Here is a tiny trained network, its code and every weight. The questions are about switching its units off for an input and a target symbol, where a switched-off unit gives its printed mean instead of its output.

import numpy as np


def w(rows, s, z=0):
    codes = np.array(rows[::2]) - 128.0
    scale = np.full(codes.shape[1], s)
    scale[-1] = z or s
    return codes * scale


def f(y):
    return y / 2 * (1 + np.tanh(0.7978845608 * (y + 0.044715 * y**3)))


def softmax(a):
    e = np.exp(a - a.max(-1, keepdims=True))
    return e / e.sum(-1, keepdims=True)


def log_softmax(a):
    a = a - a.max(-1, keepdims=True)
    return a - np.log(np.exp(a).sum(-1, keepdims=True))


def net(x, mask):
    ids = ['εθμτφψ'.index(c) for c in x.split()]
    T = len(ids)
    res = E[ids] + P[:T]
    r = res
    for j in range(2):
        rows = slice(2 * j, 2 * j + 2)
        q, k, v = (r @ M[0][rows].T for M in (Q, K, V))
        z = softmax(np.where(np.tri(T) > 0, q @ k.T / 2**0.5, -1e9)) @ v
        o = O[0][rows]
        res = res + np.where(mask[j], z, o[:, -1]) @ o[:, :-1]
    y = f(res @ A[0][:, :-1].T + A[0][:, -1])
    res = res + np.where(mask[2:6], y, B[0][:, -1]) @ B[0][:, :-1]
    return log_softmax(res[-1] @ U[:, :-1].T + U[:, -1])


Q, K, V, O, A, B = {}, {}, {}, {}, {}, {}
E = w([
[186,64,129,172,122,108,132,166],'ε',
[182,74,135,114,112,151,175,63],'θ',
[36,123,191,57,78,128,71,79],'μ',
[111,134,102,141,97,157,150,105],'τ',
[108,117,117,175,80,69,175,138],'φ',
[7,206,18,123,91,112,169,102],'ψ',
],0.021)
P = w([
[123,83,101,144,57,229,248,162],'0',
[62,60,119,173,115,108,214,104],'1',
[72,27,64,147,207,113,80,98],'2',
[152,140,48,158,155,154,161,173],'3',
[115,112,82,165,131,195,158,81],'4',
[117,105,148,161,81,238,168,109],'5',
[138,190,92,176,46,175,213,89],'6',
[96,125,103,225,122,223,115,85],'7',
],0.011)
Q[0] = w([
[115,36,8,182,103,171,129,108],'H0',
[119,121,146,117,39,148,120,121],'H0',
[221,222,129,25,75,45,156,235],'H1',
[139,181,183,1,154,17,21,162],'H1',
],0.0077)
K[0] = w([
[170,203,149,111,117,83,79,83],'H0',
[139,124,114,129,2,198,114,110],'H0',
[53,53,150,77,142,115,80,131],'H1',
[112,105,122,130,167,22,14,32],'H1',
],0.0091)
V[0] = w([
[182,127,31,218,145,174,173,129],'H0',
[66,105,145,173,135,42,147,185],'H0',
[93,127,108,158,140,24,102,180],'H1',
[254,41,185,196,195,97,105,119],'H1',
],0.0089)
O[0] = w([
[6,95,105,181,204,146,15,79,168],'H0',
[98,139,131,174,107,161,175,70,140],'H0',
[183,175,27,182,142,176,192,60,58],'H1',
[116,114,99,178,77,41,92,112,6],'H1',
],0.014,0.012)
A[0] = w([
[112,86,109,144,72,30,61,70,144],'N0',
[131,127,96,134,161,52,29,84,3],'N1',
[196,169,123,85,87,189,189,254,73],'N2',
[158,122,40,205,202,164,72,37,66],'N3',
],0.0063,0.004)
B[0] = w([
[141,245,97,130,142,157,134,180,221],'N0',
[104,251,126,92,120,85,119,117,173],'N1',
[76,125,111,91,80,77,95,93,252],'N2',
[179,145,184,154,89,125,169,44,193],'N3',
],0.012,0.013)
U = w([
[143,166,159,128,96,139,126,130,33],'ε',
[98,118,135,81,171,79,111,185,134],'θ',
[118,108,161,82,116,65,195,134,117],'μ',
[42,2,88,108,154,85,102,138,254],'τ',
[83,62,143,154,70,126,136,74,173],'φ',
[128,137,188,113,147,175,190,184,89],'ψ',
],0.0059,0.0025)

Each question gives the input, a string of symbols that net reads in full, and the target symbol t.
The units are the heads (2 rows each of Q, K, V and O) and the neurons (one row each of A and B). Each row of codes is followed by its name. A weight is (code - 128) times the scale printed after its matrix; where a second scale follows, it is the last column's (O, A, B and U).
mask holds one flag per unit, heads first, then neurons. A switched-off unit (its flag False) gives its mean, the last column of its rows in O or B, instead of its output. The means were averaged over made-up inputs and are rounded, as every weight is.
A unit's drop is (log p(t) with every unit on - log p(t) with that unit switched off) / (log p(t) with every unit on - log p(t) with every unit switched off).
The circuit of an input: a set's keep is (log p(t) with only the set's units on - log p(t) with every unit switched off) / (log p(t) with every unit on - log p(t) with every unit switched off). Starting from all 6 units, units are removed one at a time, each time the one whose removal leaves the highest keep (on an exact tie, the one counted first), for as long as the keep stays at least 0.8.
units of the circuit, in order: the units of the circuit, biggest drop first
most important unit: the unit with the biggest drop
k most important neurons: the k neurons with the biggest drops, biggest first
heads that matter: for each layer, one digit per head in row order, 1 if its drop is at least 0.15 and else 0, layers parted by /
drop when u is switched off: that unit's drop, to one decimal
input ε ψ μ ε μ, target ε: units of the circuit, in order : [H1; N0]
input ψ θ μ, target θ: heads that matter : 01
input θ ψ θ θ φ φ ε, target θ: heads that matter : 11
input φ ε ψ ψ τ, target φ: units of the circuit, in order : [N3; H0; H1]
input ψ τ ψ θ ψ θ τ μ, target τ: 3 most important neurons : [N0; N3; N1]
input ψ τ μ μ τ μ φ, target μ: heads that matter : 10
input θ θ ε, target θ: 2 most important neurons : [N0; N1]
input ψ θ φ μ θ, target μ: units of the circuit, in order : [N2; H0]
input ψ ψ τ ε μ ε, target μ: units of the circuit, in order : [N2; H0]
input θ ε θ θ θ, target θ: heads that matter : 11
input μ ψ ψ φ μ φ, target μ: units of the circuit, in order : [H0; N2]
input ψ φ φ ε, target ψ: most important unit : H1
input θ μ θ θ, target θ: units of the circuit, in order : [H1; N0]
input φ τ ψ, target φ: units of the circuit, in order : [N3; H1; H0]
input ε ψ φ τ ε θ, target ε: 3 most important neurons : [N0; N1; N3]
input μ ε θ, target ε: heads that matter : 01
input τ μ ψ, target μ: heads that matter : 10
input ε τ θ τ φ ε ε, target ε: heads that matter : 11
input θ τ ψ ψ, target θ: units of the circuit, in order : [H1; N0; N1; H0]
input φ μ θ, target μ: units of the circuit, in order : [H0]
input φ φ τ τ ψ, target φ: most important unit : N3
input μ ψ μ, target μ: 2 most important neurons : [N2; N0]
input τ ψ ε ψ μ τ, target μ: units of the circuit, in order : [H0; N2]
input φ ψ τ φ θ, target φ: drop when N3 is switched off : 0.4
input τ ε ψ θ ψ ε, target τ: drop when H0 is switched off : 0.3
input ε θ τ φ τ φ ψ φ, target ε: 3 most important neurons : [N0; N1; N3]
input ψ τ φ ψ φ ψ, target ψ: drop when H0 is switched off : 0.2
input θ ψ φ, target θ: drop when H1 is switched off : 2.4
input τ ε ε ε, target τ: units of the circuit, in order : [H0]
